Below are the code and all the weights of a small trained network. Each question names an input and a target symbol and asks about switching units off, where a switched-off unit gives its printed mean instead of its output.

import numpy as np


def w(rows, s, z=0):
    codes = np.array(rows[::2]) - 128.0
    scale = np.full(codes.shape[1], s)
    scale[-1] = z or s
    return codes * scale


def norm(h):
    return h / np.sqrt((h * h).mean(-1, keepdims=True) + 1e-5)


def f(y):
    return y / 2 * (1 + np.tanh(0.7978845608 * (y + 0.044715 * y**3)))


def softmax(a):
    e = np.exp(a - a.max(-1, keepdims=True))
    return e / e.sum(-1, keepdims=True)


def log_softmax(a):
    a = a - a.max(-1, keepdims=True)
    return a - np.log(np.exp(a).sum(-1, keepdims=True))


def net(x, mask):
    ids = ['αβγδεζηλμξστψω'.index(c) for c in x.split()]
    T = len(ids)
    res = E[ids] + P[:T]
    u = 0
    for l in range(2):
        r = norm(res)
        for j in range(3):
            rows = slice(2 * j, 2 * j + 2)
            q, k, v = (r @ M[l][rows].T for M in (Q, K, V))
            z = softmax(np.where(np.tri(T) > 0, q @ k.T / 2**0.5, -1e9)) @ v
            o = O[l][rows]
            res = res + np.where(mask[u + j], z, o[:, -1]) @ o[:, :-1]
        u += 3
        y = f(norm(res) @ A[l][:, :-1].T + A[l][:, -1])
        res = res + np.where(mask[u : u + 4], y, B[l][:, -1]) @ B[l][:, :-1]
        u += 4
    return log_softmax(norm(res)[-1] @ U[:, :-1].T + U[:, -1])


Q, K, V, O, A, B = {}, {}, {}, {}, {}, {}
E = w([
[51,165,182,142,107,51,126,102],'α',
[152,141,103,125,48,162,159,159],'β',
[124,130,116,167,205,158,204,124],'γ',
[148,108,186,58,48,110,150,70],'δ',
[92,107,146,50,99,74,63,127],'ε',
[70,182,164,101,107,34,176,209],'ζ',
[128,126,195,148,57,20,100,112],'η',
[73,84,88,158,80,39,184,106],'λ',
[112,173,172,243,79,33,145,139],'μ',
[254,159,91,92,207,186,94,65],'ξ',
[82,99,149,162,77,78,75,83],'σ',
[108,215,201,110,90,102,90,117],'τ',
[26,169,135,185,85,79,123,159],'ψ',
[127,145,177,116,75,117,245,84],'ω',
],0.0047)
P = w([
[136,252,29,139,56,34,191,89],'0',
[211,119,98,158,87,199,79,194],'1',
[54,196,103,122,96,44,193,37],'2',
[205,115,104,163,97,197,73,194],'3',
[46,167,149,121,95,69,186,49],'4',
[197,116,109,163,103,201,66,187],'5',
[30,141,162,122,92,78,179,54],'6',
[191,104,113,167,106,200,61,198],'7',
[22,129,180,121,94,83,181,70],'8',
[194,111,114,162,114,198,59,194],'9',
[12,116,183,124,95,84,178,77],'10',
[191,105,115,158,112,198,58,191],'11',
[4,108,199,121,92,88,179,86],'12',
],0.0028)
Q[0] = w([
[79,144,161,145,88,82,207,123],'L0H1',
[88,143,119,212,171,184,255,109],'L0H1',
[166,163,92,67,69,125,91,78],'L0H2',
[155,116,112,154,169,203,138,176],'L0H2',
[151,136,107,115,102,152,86,165],'L0H3',
[158,147,80,148,152,110,98,129],'L0H3',
],0.0056)
K[0] = w([
[76,106,155,157,84,115,163,169],'L0H1',
[87,145,98,218,189,172,254,127],'L0H1',
[159,142,164,97,128,114,47,94],'L0H2',
[148,112,90,147,188,145,150,154],'L0H2',
[158,162,103,131,111,154,109,165],'L0H3',
[140,102,158,170,140,133,108,168],'L0H3',
],0.0063)
V[0] = w([
[238,158,82,25,146,123,16,65],'L0H1',
[138,176,85,158,130,107,93,126],'L0H1',
[163,196,78,106,148,73,102,69],'L0H2',
[119,91,195,186,254,155,182,133],'L0H2',
[135,101,126,116,130,156,85,101],'L0H3',
[133,146,181,87,189,9,133,39],'L0H3',
],0.0026)
O[0] = w([
[63,55,167,172,131,254,195,169,142],'L0H1',
[76,120,142,199,156,137,108,123,149],'L0H1',
[118,112,95,106,223,83,96,167,193],'L0H2',
[99,103,140,176,177,231,248,113,5],'L0H2',
[141,133,111,116,151,128,195,106,101],'L0H3',
[62,190,145,132,186,28,104,46,135],'L0H3',
],0.0029,0.0023)
A[0] = w([
[100,120,126,189,213,172,211,107,106],'L0N1',
[247,121,78,117,42,76,141,189,114],'L0N2',
[134,42,59,101,97,189,62,255,9],'L0N3',
[244,120,47,177,113,199,166,190,126],'L0N4',
],0.0039,0.0016)
B[0] = w([
[110,72,183,95,1,205,106,192,131],'L0N1',
[79,77,162,127,244,168,140,145,255],'L0N2',
[86,144,80,47,116,101,93,99,190],'L0N3',
[66,185,162,158,133,93,118,36,242],'L0N4',
],0.0046,0.0022)
Q[1] = w([
[100,84,68,89,35,104,253,213],'L1H1',
[100,24,88,112,153,139,114,199],'L1H1',
[151,147,89,117,132,122,122,135],'L1H2',
[145,182,116,114,147,77,143,77],'L1H2',
[166,221,99,119,156,91,166,65],'L1H3',
[75,21,125,188,105,179,87,195],'L1H3',
],0.0061)
K[1] = w([
[55,177,94,89,128,162,156,120],'L1H1',
[61,101,110,97,100,77,94,179],'L1H1',
[118,107,155,131,98,119,89,152],'L1H2',
[96,75,188,136,165,152,133,156],'L1H2',
[156,93,167,120,168,207,73,134],'L1H3',
[71,150,76,103,53,2,184,148],'L1H3',
],0.0078)
V[1] = w([
[54,99,142,118,124,163,114,121],'L1H1',
[254,135,148,171,87,152,141,108],'L1H1',
[63,90,200,123,140,84,103,151],'L1H2',
[176,142,104,114,93,82,170,119],'L1H2',
[156,133,154,165,109,158,122,90],'L1H3',
[159,97,125,130,152,180,107,159],'L1H3',
],0.0035)
O[1] = w([
[213,144,79,131,148,194,152,88,126],'L1H1',
[51,155,60,77,161,3,155,195,7],'L1H1',
[17,149,83,160,125,162,156,140,191],'L1H2',
[107,89,174,149,121,222,33,111,129],'L1H2',
[108,124,77,127,129,196,43,115,208],'L1H3',
[25,160,177,201,114,151,44,118,2],'L1H3',
],0.0021,0.00079)
A[1] = w([
[100,221,51,112,147,3,99,116,66],'L1N1',
[92,186,90,87,97,168,103,64,140],'L1N2',
[129,102,165,98,96,126,72,88,78],'L1N3',
[102,159,63,204,166,100,75,209,2],'L1N4',
],0.0051,0.0024)
B[1] = w([
[245,202,119,157,117,68,173,33,255],'L1N1',
[66,115,138,156,99,38,141,180,232],'L1N2',
[160,168,91,187,111,175,236,141,157],'L1N3',
[48,84,76,79,146,253,194,173,128],'L1N4',
],0.0047,0.0038)
U = w([
[236,187,106,149,120,67,144,73,186],'α',
[4,138,140,134,97,34,141,129,127],'β',
[77,135,211,188,38,180,183,119,62],'γ',
[192,81,151,35,111,194,158,87,248],'δ',
[131,104,61,22,89,115,54,157,151],'ε',
[128,174,124,58,202,122,154,225,164],'ζ',
[185,72,181,166,128,95,69,200,91],'η',
[123,14,60,139,193,101,140,107,132],'λ',
[138,117,110,237,190,136,180,196,83],'μ',
[105,153,101,146,163,195,24,79,215],'ξ',
[169,59,40,207,57,139,85,141,45],'σ',
[162,223,160,108,84,159,70,225,48],'τ',
[92,168,4,115,135,191,197,144,103],'ψ',
[92,121,227,105,254,127,163,103,3],'ω',
],0.0082,0.0027)

Each question gives the input, a string of symbols that net reads in full, and the target symbol t.
The units are the heads (2 rows each of Q, K, V and O) and the neurons (one row each of A and B). Each row of codes is followed by its name. A weight is (code - 128) times the scale printed after its matrix; where a second scale follows, it is the last column's (O, A, B and U).
mask holds one flag per unit, layer by layer, with each layer's heads first. A switched-off unit (its flag False) gives its mean, the last column of its rows in O or B, instead of its output. The means were averaged over made-up inputs and are rounded, as every weight is.
A unit's drop is (log p(t) with every unit on - log p(t) with that unit switched off) / (log p(t) with every unit on - log p(t) with every unit switched off).
unit that matters most: the unit with the biggest drop
top k neurons: the k neurons with the biggest drops, biggest first
heads that matter: for each layer, one digit per head in row order, 1 if its drop is at least 0.15 and else 0, layers parted by /
drop of u: that unit's drop, to one decimal
input λ ω δ γ ξ ω, target ω: heads that matter	100 / 000
input λ β γ ω τ ξ ξ β β, target γ: top 4 neurons	L0N3, L0N4, L1N1, L0N1
input λ η β σ, target σ: unit that matters most	L0N4
input ψ δ ε δ ξ σ δ δ λ ξ μ, target α: heads that matter	100 / 000
input λ β δ γ η λ ξ β ψ ω ω σ, target σ: top 4 neurons	L1N1, L1N3, L0N4, L0N3
input γ ξ ε ω ξ η, target η: top 2 neurons	L1N1, L0N4
input ψ δ ξ ξ β ω β σ η α β α β, target δ: heads that matter	101 / 101
input γ α γ ξ γ γ ξ β ξ γ, target γ: top 3 neurons	L0N1, L0N4, L1N1
input ξ η η γ ξ λ ω ε ξ ω μ δ ξ, target δ: heads that matter	110 / 000
input β ξ γ ξ ξ γ ξ δ η ξ ψ δ τ, target α: top 3 neurons	L1N1, L0N2, L0N1
input δ λ ψ μ, target μ: top 3 neurons	L1N4, L0N2, L0N3
input β γ γ β α ε ξ β λ γ γ, target δ: top 2 neurons	L0N4, L0N1
input β γ β ε ξ δ β ω ψ ξ β β, target β: top 3 neurons	L0N4, L0N3, L1N2
input γ ξ β η β η σ β γ, target β: top 2 neurons	L0N1, L0N2
input ξ ξ δ δ γ γ ε δ ξ, target γ: unit that matters most	L0H1
input ω ξ ξ, target β: heads that matter	100 / 101
input ζ ξ β ω ξ β ω ω β, target γ: top 2 neurons	L0N4, L0N3
input ξ τ β ε β ε β δ ψ ψ α ξ ω, target α: top 2 neurons	L0N1, L0N2
input λ ω ξ ζ η ω β β β ξ ε β β, target δ: top 2 neurons	L0N4, L0N2
input σ ξ σ δ β ζ, target ζ: unit that matters most	L0N2
input λ ξ ε δ, target δ: top 3 neurons	L1N1, L1N2, L0N2
input ω γ λ ξ ω β ξ, target β: heads that matter	110 / 101
input α ξ λ γ β μ β ξ, target ξ: drop of L1N1	0.4
input ξ β γ β ω ξ β ζ λ, target α: drop of L1N1	0.2
input α λ μ, target α: drop of L0H1	0.1
